Q:
[[-2.599  3.541  2.630 -0.940  1.089 -3.634  3.573  0.841]
 [ 0.753  5.205 -1.781 -3.852 -2.191  5.035  3.122 -5.351]
 [-2.927 -0.288 -3.159  3.149  3.486  0.469  1.255  2.645]
 [-0.853 -0.680  3.829  5.536 -3.625  3.887 -4.719 -4.977]
 [ 1.158  2.360 -1.621 -1.953  0.914  2.128 -0.463 -2.550]
 [ 1.760  3.442 -5.181 -2.524  5.380  6.158 -0.830 -5.351]
 [-1.081 -4.885 -5.181 -3.852 -3.487 -3.873  4.679  2.134]
 [ 2.493  2.744 -0.071 -2.684 -0.557  0.760 -2.254 -1.449]
 [-2.845 -2.560  1.071  2.848 -1.882 -0.265  2.702 -0.693]
 [ 2.544 -4.885  2.190  4.455  4.618 -3.873 -4.719  3.875]
 [-2.864 -0.856  3.446  1.917 -3.625 -2.882  3.381  2.008]
 [-2.927 -2.416 -2.600  2.704  2.917  2.251  3.161 -1.861]]
A: 3.161

Q:
[[ 0.294  2.923  0.208 -2.351  1.504  2.997 -2.345  0.081  1.669 -0.161
   2.767 -0.613 -1.564 -0.739  0.091]
 [ 0.539  2.228 -0.767 -1.866  1.366  1.248  2.007  1.307 -0.532 -0.412
   1.682  0.689 -4.934 -0.348 -1.000]
 [-0.523  0.730  1.237 -1.113 -0.574  0.898  2.410 -0.431 -0.156  0.720
   1.003  0.829 -3.272 -1.081 -2.082]
 [-0.192  1.157  0.158  2.221  1.598  1.048  3.425  1.724 -2.145  0.965
  -0.039  0.696 -2.749 -1.275 -3.144]
 [ 0.673  1.432 -0.730 -2.171 -1.261  1.661 -3.118 -1.593  2.105 -2.100
   1.521  2.277  1.984  2.350  1.834]
 [-1.381  1.859 -0.204  2.947 -0.721 -0.552 -0.572 -0.413 -2.052 -0.643
  -1.438  0.478  0.866 -0.575 -1.213]
 [-0.580  2.062 -1.342 -0.792  1.442 -0.056 -0.465  0.162 -0.210 -0.229
   0.107 -1.250 -2.603 -0.908 -0.388]
 [-0.175  1.219 -1.377  2.067  2.455  1.899 -1.272 -0.280  1.357  0.652
  -0.234 -2.478 -5.307 -0.158 -1.103]
 [ 0.129  0.792  0.096 -1.809  1.236 -0.088  4.287  1.031 -0.589  0.648
   0.530 -1.038 -2.161 -1.220 -1.369]
 [-0.842 -0.834  1.671 -2.411 -0.520  0.571  4.757 -1.971  0.058 -0.872
   0.209  1.334 -2.618 -2.707 -1.153]
 [-0.809  0.872  0.792 -1.101  0.130 -1.010 -3.403 -0.745  1.147 -2.026
  -0.959  0.624 -0.928  2.609  1.798]
 [-0.242 -0.073 -0.319 -2.379  0.190  0.199 -2.297 -0.602 -0.308 -1.113
   0.057  2.320 -3.594  1.644  1.339]]
A: 1.644

Q:
[[-0.563  2.006 -0.521  1.085 -0.189  1.547]
 [ 2.884 -0.161 -1.044  2.339  2.909 -3.176]
 [ 0.549  1.091 -0.179  1.178  0.791  0.562]
 [-2.502  3.462 -1.867  1.028 -2.274  4.614]
 [ 2.271 -1.140  1.353  0.384  1.931  1.883]
 [ 3.731 -1.390 -1.077  2.062  3.090 -1.192]]
A: 3.090

Q:
[[-0.421 -0.019 -5.052  0.249 -0.915  0.126 -0.825 -0.265 -4.387  1.400
  -1.712 -1.207  0.180  0.246  0.605]
 [ 2.200  2.574  0.736  0.738 -1.060  0.025 -2.256 -0.199  2.238  0.739
   3.080 -0.563  1.316 -0.036  0.657]
 [ 0.519  0.391 -1.915  0.185 -1.107 -0.914 -0.841 -0.261  0.009 -0.935
   1.419 -1.147  0.532 -0.350  0.599]
 [ 1.660  1.514  1.930  0.289 -0.604  2.530 -2.846  1.503  2.522 -0.308
   1.846 -0.666  0.997  2.206  2.571]
 [-1.119  0.906 -1.050 -0.322 -1.199 -0.793 -0.772 -0.081  2.143 -1.740
  -1.480  0.250  0.686 -0.535  2.759]]
A: -0.535

Q:
[[ 2.509  2.884  2.605  2.176  2.553  1.596  2.738  2.466  2.833  3.455
   3.427  3.675  3.615  3.547]
 [ 0.000  0.000  0.000  0.000  0.000  0.000  0.000  0.000  0.000  0.000
   0.000 -0.001  0.000  0.000]
 [ 2.675  3.078  2.779  2.326  2.727  1.701  2.928  2.630  3.023  3.691
   3.658  3.927  3.856  3.787]
 [ 2.839  3.265  2.948  2.465  2.891  1.806  3.101  2.791  3.206  3.912
   3.880  4.162  4.091  4.016]
 [ 2.695  3.099  2.798  2.339  2.744  1.714  2.943  2.649  3.043  3.713
   3.683  3.950  3.883  3.812]
 [ 2.570  2.956  2.669  2.231  2.617  1.635  2.807  2.527  2.903  3.542
   3.512  3.768  3.704  3.636]
 [ 2.682  3.086  2.786  2.333  2.734  1.705  2.937  2.637  3.031  3.703
   3.669  3.939  3.866  3.797]
 [-4.245 -4.882 -4.404 -3.694 -4.326 -2.699 -4.653 -4.167 -4.793 -5.860
  -5.801 -6.237 -6.109 -6.007]
 [ 2.686  3.087  2.788  2.329  2.733  1.708  2.929  2.640  3.032  3.697
   3.668  3.933  3.869  3.797]
 [ 2.690  3.094  2.794  2.337  2.740  1.711  2.941  2.645  3.039  3.709
   3.677  3.946  3.877  3.806]
 [ 2.681  3.082  2.783  2.324  2.728  1.706  2.923  2.635  3.026  3.690
   3.662  3.925  3.862  3.790]]
A: 3.862

Q:
[[ 1.939 -2.688  4.316  0.380  2.651 -1.606  1.263  0.815  2.840 -3.119
   2.855]
 [ 0.073 -2.516  2.785 -1.140  3.800 -0.071 -0.257  2.185  0.620 -2.336
   1.100]
 [-0.080 -2.931  2.456 -1.378  2.525  0.798 -2.148  0.737 -0.426  2.985
   0.460]
 [ 2.841 -5.087  2.209 -0.505  4.305 -0.406 -2.389 -0.094 -0.189 -0.775
   0.788]
 [ 0.236  0.610  4.950 -0.196  2.462  0.757  2.599 -0.165  1.244 -2.046
   2.518]
 [-3.244 -0.474  3.320 -0.582  3.615  2.112 -0.003  4.275  2.069 -2.365
   0.669]
 [-1.336 -2.161  3.152 -1.417  5.892  3.463 -1.050 -0.127 -0.709 -2.939
   0.370]
 [ 0.918 -3.828  4.004  1.627  2.023 -1.909 -0.751  1.869  4.325 -1.628
   2.130]
 [ 0.269 -0.315  3.395 -1.900  2.547 -0.870  1.890  3.322 -0.102 -2.521
   1.698]
 [-0.755 -2.322  3.037 -0.923  4.050  1.199 -0.499  1.354  0.572 -2.595
   0.823]
 [ 2.026 -0.863  3.015 -1.448  2.727 -1.881  1.449  1.240  0.227  0.521
   2.012]
 [-0.204 -2.042  3.006 -0.925  2.531 -0.647 -0.445  2.512  1.074 -0.175
   1.081]]
A: -0.175
---
array([[ 4.575, -1.393,  0.636,  1.038],
       [-6.392,  1.946, -0.888, -1.450]]): -1.450

array([[ 3.741,  2.512,  0.350, -3.914],
       [ 0.910,  0.830,  1.496, -0.125],
       [-1.106,  2.403,  1.972, -4.582]]): -0.125

array([[-2.654,  3.250,  3.095,  4.190],
       [-2.645,  6.171,  0.635, -1.406]]): -1.406

array([[-0.756, -0.800, -0.259, -0.538,  5.470],
       [ 2.154,  1.873,  1.696,  2.074, -0.581],
       [ 0.697, -0.152,  1.901,  3.738,  1.752]]): -0.581

array([[ 1.259,  2.804,  3.046,  0.089,  1.044,  1.077],
       [ 1.916,  4.259, -2.359,  5.487,  1.501, -0.252],
       [ 0.681,  5.633, -0.626,  4.435,  2.100, -2.346]]): -0.252

array([[ 4.110,  0.599, -2.826, -3.374],
       [ 3.980,  1.972, -4.350, -4.271],
       [ 3.045,  4.692, -2.919, -2.456]]): -4.271

array([[-2.973,  5.703, -0.753, -0.742, -3.221, -2.775],
       [-2.198,  4.116,  0.457, -1.430, -2.400, -2.072],
       [-2.620,  5.068, -0.429, -1.150, -2.665, -2.709]]): -2.072
